Each row has a name. Each piece below is followed by the name of the row it came from, unless a question asks for something else. Each question is about the rows just above it.

q_593: [170 122 126 173 140 156 160 163 157 154 166 139 128 137 106 111 118 136
 124 136]
q_579: [154 173 111 166 156 126 136 170 163 106 136 160 118 139 157 137 122 140
 129 124]
q_233: [180 165 128 157 107 146 156 147 133 135 138 147 123 112 140 144 165 174
 160 121]
q_142: [156 136 160 111 137 166 163 128 106 170 140 157 124 118 122 154 138 136
 173 126]
q_749: [113 152 138 120  55 185 191 145 140 153 146 160 107 137 160 148 109 207
 124 150]
Put [106 111 118 122 124 126 129 136 136 137 139 140 154 156 157 160 163 166
 170 173] back in order: which row is it?
q_579
Put [107 112 121 123 128 133 135 138 140 144 146 147 147 156 157 160 165 165
 174 180] back in order: which row is it?
q_233
Which row holds these entries in another order? [136 170 122 126 173 140 156 160 163 157 154 166 139 128 137 106 111 118
 136 124]
q_593

q_144: [129 131 124  90  67 134 143 123 125]
q_304: [ 67 124 125 134  90 130 123 131 143]
q_512: [130 134 124 123 126  67  90 143 131]
Put [143 131 123 130  90 134 125 124  67] back in order: which row is it?
q_304
Which row holds these entries in another order? [123 125 129 131 124  90  67 134 143]
q_144
[131 143  67 124 125 134  90 130 123] is which row reordered?
q_304

q_142: [115 146  65 129]
q_233: [129 146 114  65]
q_304: [134 173 143  79]
q_187: [142 125 120 187]
q_457: [128 105 101 132]
Put [173  79 143 134] back in order: which row is it?
q_304
Put [ 65 129 146 114] back in order: which row is it?
q_233

q_512: [119 125 122 125 136 171 158 128 117 176 177 137 117 111 100]
q_593: [125 171 100 119 176 117 122 137 178 136 128 117 125 158 111]
q_944: [100 119 178 122 117 128 111 137 116 125 158 136 171 176 125]
Which row holds these entries in another order? [117 100 136 122 128 119 171 111 125 178 176 137 125 116 158]
q_944
Put [158 117 128 125 122 178 171 111 117 136 125 119 137 176 100] back in order: which row is it?
q_593
Which row holds these entries in another order? [111 125 171 100 119 176 117 122 137 178 136 128 117 125 158]
q_593

q_187: [101 141 134 132 107 109  75 150 139 149 137 100 118 104 142 106  93 162
 126 110  83 126 134 120 154 121 122 143 111 113 100 115 115 129 163  95
  92  96 152 128 133 149 147 149 104 139]
q_142: [149 126 154 139 150 162 126 134 149 104 104 107 110  83 111 143  96 121
 134 128 142 120 118 100 122 129 101 101 137 152  93 147 139 141 149 113
 106 109 132 115  75  92 133  95 163 115]
q_233: [149 126 115  93 128 121 110 104 139 143 163 149 101 132  92 111 161 149
 139 122 142 133 100 134 154  83  96 137 113 147 109 129 100 152 126 118
 106 120 115 134  96  75 150 141 107 104]
Put [133 149 147 149 104 139 101 141 134 132 107 109  75 150 139 149 137 100
 118 104 142 106  93 162 126 110  83 126 134 120 154 121 122 143 111 113
 100 115 115 129 163  95  92  96 152 128] back in order: which row is it?
q_187
Which row holds these entries in another order? [ 75  83  92  93  95  96 100 101 101 104 104 106 107 109 110 111 113 115
 115 118 120 121 122 126 126 128 129 132 133 134 134 137 139 139 141 142
 143 147 149 149 149 150 152 154 162 163]
q_142
Put [115 163  95 133  92  75 115 132 109 106 113 149 141 139 147  93 152 137
 101 101 129 122 100 118 120 142 128 134 121  96 143 111  83 110 107 104
 104 149 134 126 162 150 139 154 126 149] back in order: which row is it?
q_142
Which row holds these entries in another order? [139 104 149 147 149 133 128 152  96  92  95 163 129 115 115 100 113 111
 143 122 121 154 120 134 126  83 110 126 162  93 106 142 104 118 100 137
 149 139 150  75 109 107 132 134 141 101]
q_187

q_187: [128 102 129 110 136]
q_233: [129 102 127 136 109]
q_593: [128 136 129 109 102]
Put [110 129 136 128 102] back in order: which row is it?
q_187
[102 110 128 129 136] is which row reordered?
q_187
Which row holds these entries in another order? [102 129 136 128 109]
q_593
Put [109 136 127 102 129] back in order: which row is it?
q_233

q_593: [138 122 154  66  78  62  68 148 145 146 134  94  89 113 143 105 151  81
 151  67 140  98 149  61 134  76  55  70 140  82  79 102  73 121  67  61]
q_233: [107  63 198  63  82  64  90 191 153 167 179  76 105 144 185 110 196  69
 177  72 191  68 196  59 115  64  59  63 167 106  58  80  76 117  68  54]
q_187: [ 53  56  62 138  68 153  97  61  53  56  76  63  92  76  65  72  56  90
  69 129  61  50  62 151  64  93 146  79  54  99  91  56  81  72 120 145]
q_304: [ 76 196 196  68  63  69  59 198 106  80  63  58 177 115 153 179  54 144
  64  90  68  63 185  64 167 191  59 167  82  72 191 107 105 109  76 117]
q_457: [ 64  56  66 160 117 185 131  62  58  56  69  59  95  98  68  82  60 111
  65 156  65  78  59 186  70 126 179  98  63 102  86  57  90  74 144 178]
q_144: [ 82  57 175  64  87  67  92 175 141 160 153  70  87 129 167  94 183  79
 144  57 168  67 165  54  85  69  50  64 144 106  57  75  66 103  74  58]
q_944: [ 58  58 138  63  69  72  86 122  71  93  92  54  95 105 102  83 144  66
 135  68 107  61 124  84  60  65  87  52  88  97  66  50  68  93  84  76]
q_773: [ 60  55  59 139  73 139 115  67  61  59  67  52  90  81  62  66  59  85
  66 143  61  54  61 151  66 110 158  81  56  91  84  58  74  69 128 157]
q_579: [182 204 114 195 175 200 167 107 147 121 128 196 159 144 111 173 102 196
 116 193 108 198 102 196 191 189 182 196 146 160 198 200 187 170 179 193]
q_512: [200 201 179 128 193 118 146 182 203 181 171 201 149 161 189 173 184 182
 179 143 187 196 191 101 192 162 113 196 192 162 176 202 177 164 132 113]
Which row holds these entries in another order? [ 64  68  59  68 167 106  90 191  64 105 115 198 196  72  63  54 191 179
  63 117 107  63 144  76  80 167  82  76  69 177 196  58 110 185  59 153]
q_233
Put [158  59 139  61  81  67 115  66  58 151  66  61  84  60  59 128  85  54
  56  55  61 143  52 157  67 110  66  90  73  69  62 139  81  59  74  91] back in order: which row is it?
q_773
[189 196 161 149 164 176 132 113 203 181 191 118 173 128 162 187 193 179
 182 113 143 171 196 192 201 182 184 101 202 200 192 146 201 177 179 162] is which row reordered?
q_512

q_944: [175  73 125 125 137 143 110]
q_457: [ 50 141  89 106  84  92  81]
q_749: [147  74 116 118 120 131  99]
q_593: [147 160 145 133 145 176 128]
q_142: [148  77 123 120 117 131 109]
q_304: [ 51  84 145 101  94  92  91]
q_187: [ 52 145  94 101  84  92  91]
q_233: [128 176 147 144 145 133 160]
Put [110 125 175 143 137  73 125] back in order: which row is it?
q_944
Which row holds these entries in another order? [128 133 145 145 147 160 176]
q_593
[145 133 160 128 176 147 144] is which row reordered?
q_233
Which row holds these entries in another order? [ 91  92  84 101  94 145  52]
q_187
[160 128 176 147 144 145 133] is which row reordered?
q_233

q_142: [ 77 196 183 194 186]
q_512: [187 178 183  81 186]
q_457: [195 186 183 194  77]
Put [187 186 183  81 178] back in order: which row is it?
q_512
[183 196 194 186  77] is which row reordered?
q_142

q_457: [117 141 147 167 109  76 143 180 119 155 150 130  79 134 162 115 141 160
 102  97 144 156 124 129 123 135 142 127 131 103]
q_187: [150 115 147 129 143  76 167 141 160 180 130 102 123 141 119 145 155 103
 127 134 162 135 117  97 131 156  79 124 142 109]
q_773: [129  70 144 125 143 114 168 109 169 179 132  90 139 132 137 128 139 100
 114 134 159 120 124  88 132 162  84 111 127  99]
q_944: [131 121 180 135 119 141  97 148  88 168 133 133 124 157 109 121 126 153
 109 135 106 137  80 130 158 176 128 128 134 100]
Put [109 142 124  79 156 131  97 117 135 162 134 127 103 155 145 119 141 123
 102 130 180 160 141 167  76 143 129 147 115 150] back in order: which row is it?
q_187
Which row holds these entries in another order? [162 144 142 141 123  79 147 124 156 115 129 155  76 143 103 150 102 160
  97 130 180 135 141 117 134 109 167 127 119 131]
q_457
Which row holds these entries in another order? [134 123 102 131 130 162 180 141 135 143 155 147 142 160 129 156  97  76
 117 124 109 150 119 127 141 145 103  79 115 167]
q_187
[162 123 103 134 180  76 141 130 156 143 135 109 147 102 160  97 115 141
 144 142 127 129 117 124 150 155  79 119 167 131] is which row reordered?
q_457

q_944: [ 98 118 147 114 151 101 119 155 116 101  96 129  79 144 116  82 108 141
 151 178 104  95 127  95 122 124 131 113 145  96 124 137 139 102 163 125
  99 126 100 111 105 151 101]
q_512: [127 150 116 119 145 115 123 150 114 116  87 171 106 144 172  89 106 128
 139 164 101 113 114 111 108 119 124 111 142 105 157 160 120 109 142 151
 100 157  95 110 102 107  97]
q_144: [ 64  94 132  95 158  71  76 171  94  89 139 101 104 156 106 143 124 118
 154 158 137  71  86  68 114 118 134 103 148  65 100 110  94  67 138  91
  76 120 150 105 105 132 125]
q_749: [120 146  89 105 130 113 114 137 118 128 133 147 133 128 162 143 131  99
 125 112 153 127 104 129 128 133 126 118 129 114 159 150 108 117 152 131
 123 159 151 124 128  97 125]
q_593: [139 127 160 146 116 149 139 116 181 152 123 101 130 115 109 109 116 153
 125  71 114 147 125 139 161 127 142 133 148 140 123 120 137 139 125 149
 136 134 104 151 128 130 117]
q_233: [149 155 121 138 132 148 142 128  69 126 131 169 129 132 160 113 146 140
 127 122 137 144 136 136  77 126  94 106 133 144 157 156 143 144 123 133
 122 143 134  96 126 142 144]
q_187: [160 136 142 155 113 162 158 107 147 149 110 115 120 111 106 106 145 139
 121 125 118 163 157 168 141 136 133 154 108 159 128 130 149 166 119 144
 157 110 108 161 135 154 145]
Put [147 133 128 162 143 131  99 125 112 153 127 104 129 128 133 126 118 129
 114 159 150 108 117 152 131 123 159 151 124 128  97 125 120 146  89 105
 130 113 114 137 118 128 133] back in order: which row is it?
q_749
Which row holds these entries in another order? [ 97 127 150 116 119 145 115 123 150 114 116  87 171 106 144 172  89 106
 128 139 164 101 113 114 111 108 119 124 111 142 105 157 160 120 109 142
 151 100 157  95 110 102 107]
q_512
[ 97 107 102 110  95 157 100 151 142 109 120 160 157 105 142 111 124 119
 108 111 114 113 101 164 139 128 106  89 172 144 106 171  87 116 114 150
 123 115 145 119 116 150 127] is which row reordered?
q_512
Which row holds these entries in another order? [146 116 149 139 116 181 152 123 101 130 115 109 109 116 153 125  71 114
 147 125 139 161 127 142 133 148 140 123 120 137 139 125 149 136 134 104
 151 128 130 117 139 127 160]
q_593

q_142: [130 117 137 139  57]
q_457: [137 130 118 139  57]
q_512: [ 57 130 138 118 139]
[ 57 139 137 117 130] is which row reordered?
q_142
Which row holds these entries in another order? [ 57 137 130 118 139]
q_457
[ 57 139 118 130 137] is which row reordered?
q_457
Put [139 118 138 130  57] back in order: which row is it?
q_512
Put [ 57 117 130 137 139] back in order: which row is it?
q_142
Put [ 57 118 130 138 139] back in order: which row is it?
q_512

